Below is a small trained network, with its code and all its weights. Each question gives an input and a target symbol and asks what happens when units are switched off, that is, made to give their printed mean instead of their output.

import numpy as np


def w(rows, s, z=0):
    codes = np.array(rows[::2]) - 128.0
    scale = np.full(codes.shape[1], s)
    scale[-1] = z or s
    return codes * scale


def f(y):
    return np.maximum(y, 0)


def softmax(a):
    e = np.exp(a - a.max(-1, keepdims=True))
    return e / e.sum(-1, keepdims=True)


def log_softmax(a):
    a = a - a.max(-1, keepdims=True)
    return a - np.log(np.exp(a).sum(-1, keepdims=True))


def net(x, mask):
    ids = ['βγεζηλξπστφψω'.index(c) for c in x.split()]
    T = len(ids)
    res = E[ids] + P[:T]
    u = 0
    for l in range(2):
        r = res
        for j in range(2):
            rows = slice(2 * j, 2 * j + 2)
            q, k, v = (r @ M[l][rows].T for M in (Q, K, V))
            z = softmax(np.where(np.tri(T) > 0, q @ k.T / 2**0.5, -1e9)) @ v
            o = O[l][rows]
            res = res + np.where(mask[u + j], z, o[:, -1]) @ o[:, :-1]
        u += 2
        y = f(res @ A[l][:, :-1].T + A[l][:, -1])
        res = res + np.where(mask[u : u + 8], y, B[l][:, -1]) @ B[l][:, :-1]
        u += 8
    return log_softmax(res[-1] @ U[:, :-1].T + U[:, -1])


Q, K, V, O, A, B = {}, {}, {}, {}, {}, {}
E = w([
[150,76,161,152],'β',
[196,178,139,130],'γ',
[63,124,101,141],'ε',
[140,137,109,179],'ζ',
[145,111,187,73],'η',
[207,86,6,100],'λ',
[143,172,157,183],'ξ',
[65,187,76,136],'π',
[77,53,150,177],'σ',
[128,215,150,89],'τ',
[49,139,169,105],'φ',
[127,117,151,115],'ψ',
[136,37,148,94],'ω',
],0.015)
P = w([
[168,90,242,253],'0',
[148,97,190,200],'1',
[117,110,145,152],'2',
[97,106,112,115],'3',
[77,105,85,85],'4',
[63,96,66,63],'5',
[50,104,51,42],'6',
[42,97,33,35],'7',
],0.003)
Q[0] = w([
[64,173,114,254],'0.h1',
[92,103,42,50],'0.h1',
[186,123,114,202],'0.h2',
[148,124,133,178],'0.h2',
],0.014)
K[0] = w([
[115,130,100,250],'0.h1',
[75,143,87,44],'0.h1',
[82,146,184,120],'0.h2',
[112,134,159,104],'0.h2',
],0.017)
V[0] = w([
[144,166,234,221],'0.h1',
[147,158,25,176],'0.h1',
[168,137,27,106],'0.h2',
[89,120,197,254],'0.h2',
],0.0047)
O[0] = w([
[87,101,105,3,178],'0.h1',
[83,80,77,198,2],'0.h1',
[86,165,60,31,59],'0.h2',
[137,141,190,234,175],'0.h2',
],0.0055,0.0016)
A[0] = w([
[80,139,182,254,168],'0.n1',
[59,129,137,182,89],'0.n2',
[91,156,12,16,94],'0.n3',
[46,198,49,194,30],'0.n4',
[138,211,191,98,254],'0.n5',
[196,121,45,85,139],'0.n6',
[178,49,42,172,202],'0.n7',
[241,67,198,145,43],'0.n8',
],0.007,0.003)
B[0] = w([
[35,179,54,208,205],'0.n1',
[69,170,84,98,159],'0.n2',
[220,180,197,127,194],'0.n3',
[121,165,114,3,166],'0.n4',
[132,159,180,218,254],'0.n5',
[245,154,90,134,174],'0.n6',
[192,85,34,173,197],'0.n7',
[226,82,164,39,185],'0.n8',
],0.0062,0.0042)
Q[1] = w([
[104,169,90,80],'1.h1',
[143,40,226,85],'1.h1',
[231,254,80,177],'1.h2',
[157,70,31,121],'1.h2',
],0.0075)
K[1] = w([
[98,187,129,113],'1.h1',
[193,103,2,122],'1.h1',
[202,148,10,209],'1.h2',
[114,42,115,132],'1.h2',
],0.0099)
V[1] = w([
[30,41,193,83],'1.h1',
[178,201,247,194],'1.h1',
[113,254,68,99],'1.h2',
[212,33,54,191],'1.h2',
],0.0052)
O[1] = w([
[99,76,221,171,101],'1.h1',
[194,207,178,219,252],'1.h1',
[216,154,159,122,104],'1.h2',
[167,47,3,120,224],'1.h2',
],0.0043,0.0037)
A[1] = w([
[135,192,104,254,61],'1.n1',
[76,63,178,205,252],'1.n2',
[170,72,44,104,7],'1.n3',
[206,118,181,98,11],'1.n4',
[60,186,103,124,168],'1.n5',
[183,97,139,226,227],'1.n6',
[205,40,150,137,20],'1.n7',
[154,210,202,143,207],'1.n8',
],0.0098,0.0038)
B[1] = w([
[28,124,1,87,215],'1.n1',
[156,2,158,150,222],'1.n2',
[78,144,231,209,212],'1.n3',
[25,211,79,24,177],'1.n4',
[109,74,210,67,181],'1.n5',
[214,124,107,65,244],'1.n6',
[22,155,185,41,192],'1.n7',
[122,199,138,217,254],'1.n8',
],0.0077,0.0083)
U = w([
[238,112,179,238,249],'β',
[135,198,149,204,33],'γ',
[104,81,168,50,50],'ε',
[227,195,92,131,133],'ζ',
[195,148,83,1,155],'η',
[173,114,39,102,190],'λ',
[116,144,81,223,188],'ξ',
[224,76,155,116,124],'π',
[65,115,207,204,2],'σ',
[23,172,115,96,29],'τ',
[55,108,119,114,89],'φ',
[119,58,125,162,100],'ψ',
[150,171,217,98,184],'ω',
],0.0087,0.005)

Each question gives the input, a string of symbols that net reads in full, and the target symbol t.
The units are the heads (2 rows each of Q, K, V and O) and the neurons (one row each of A and B). Each row of codes is followed by its name. A weight is (code - 128) times the scale printed after its matrix; where a second scale follows, it is the last column's (O, A, B and U).
mask holds one flag per unit, layer by layer, with each layer's heads first. A switched-off unit (its flag False) gives its mean, the last column of its rows in O or B, instead of its output. The means were averaged over made-up inputs and are rounded, as every weight is.
A unit's drop is (log p(t) with every unit on - log p(t) with that unit switched off) / (log p(t) with every unit on - log p(t) with every unit switched off).
The circuit of an input: a set's keep is (log p(t) with only the set's units on - log p(t) with every unit switched off) / (log p(t) with every unit on - log p(t) with every unit switched off). Starting from the 12 units with the biggest drops (on a tie, the unit counted first), units are removed one at a time, each time the one whose removal leaves the highest keep (on an exact tie, the one counted first), for as long as the keep stays at least 0.8.
circuit, biggest first: the units of the circuit, biggest drop first
top k neurons: the k neurons with the biggest drops, biggest first
top k neurons in layer l: the k neurons of layer l with the biggest drops, biggest first
which heads matter: for each layer, one digit per head in row order, 1 if its drop is at least 0.15 and else 0, layers parted by /
drop of u: that unit's drop, to one decimal
input τ λ η γ φ η η ω, target η: circuit, biggest first : [0.h2 1.n8]
input ξ λ φ ψ τ ξ, target λ: circuit, biggest first : [1.h2 1.n3 1.n1 0.n7]
input φ π η ψ, target β: top 3 neurons : [1.n1 1.n7 1.n4]
input σ ξ π, target τ: which heads matter : 01 / 00
input ψ ξ η ω, target ε: top 3 neurons : [1.n7 1.n8 0.n8]
input η ψ λ η η γ, target η: top 2 neurons : [1.n8 1.n6]
input ψ η ξ σ π φ, target σ: top 2 neurons in layer 0 : [0.n7 0.n6]
input ε π ω ω ξ φ, target σ: top 2 neurons in layer 1 : [1.n6 1.n1]
input λ ω ω ζ ω η, target η: top 4 neurons : [1.n8 0.n1 1.n2 0.n3]
input π ψ λ ω φ, target ω: top 2 neurons : [0.n3 1.n1]
input φ ε η ε ξ π τ, target γ: top 2 neurons : [1.n8 0.n5]
input η ξ ψ ζ, target λ: top 2 neurons in layer 1 : [1.n1 1.n3]
input γ λ ξ η, target η: top 2 neurons in layer 0 : [0.n1 0.n7]
input ξ φ σ η γ σ ζ, target λ: top 3 neurons in layer 1 : [1.n3 1.n1 1.n8]
input ε λ ω ω ζ ξ ξ φ, target ω: top neuron in layer 0 : [0.n3]
input η ψ ψ ξ, target ξ: top 4 neurons in layer 1 : [1.n1 1.n8 1.n7 1.n4]
input ξ π ξ ξ ψ γ τ, target γ: top 2 neurons in layer 0 : [0.n5 0.n7]
input β ψ γ, target ζ: drop of 1.n6 : 0.2
input ω ω τ λ ψ τ, target ζ: drop of 0.n8 : 0.0
input τ ζ γ, target ζ: drop of 1.n2 : 0.2
input ξ ξ ψ, target β: drop of 1.n1 : 0.1
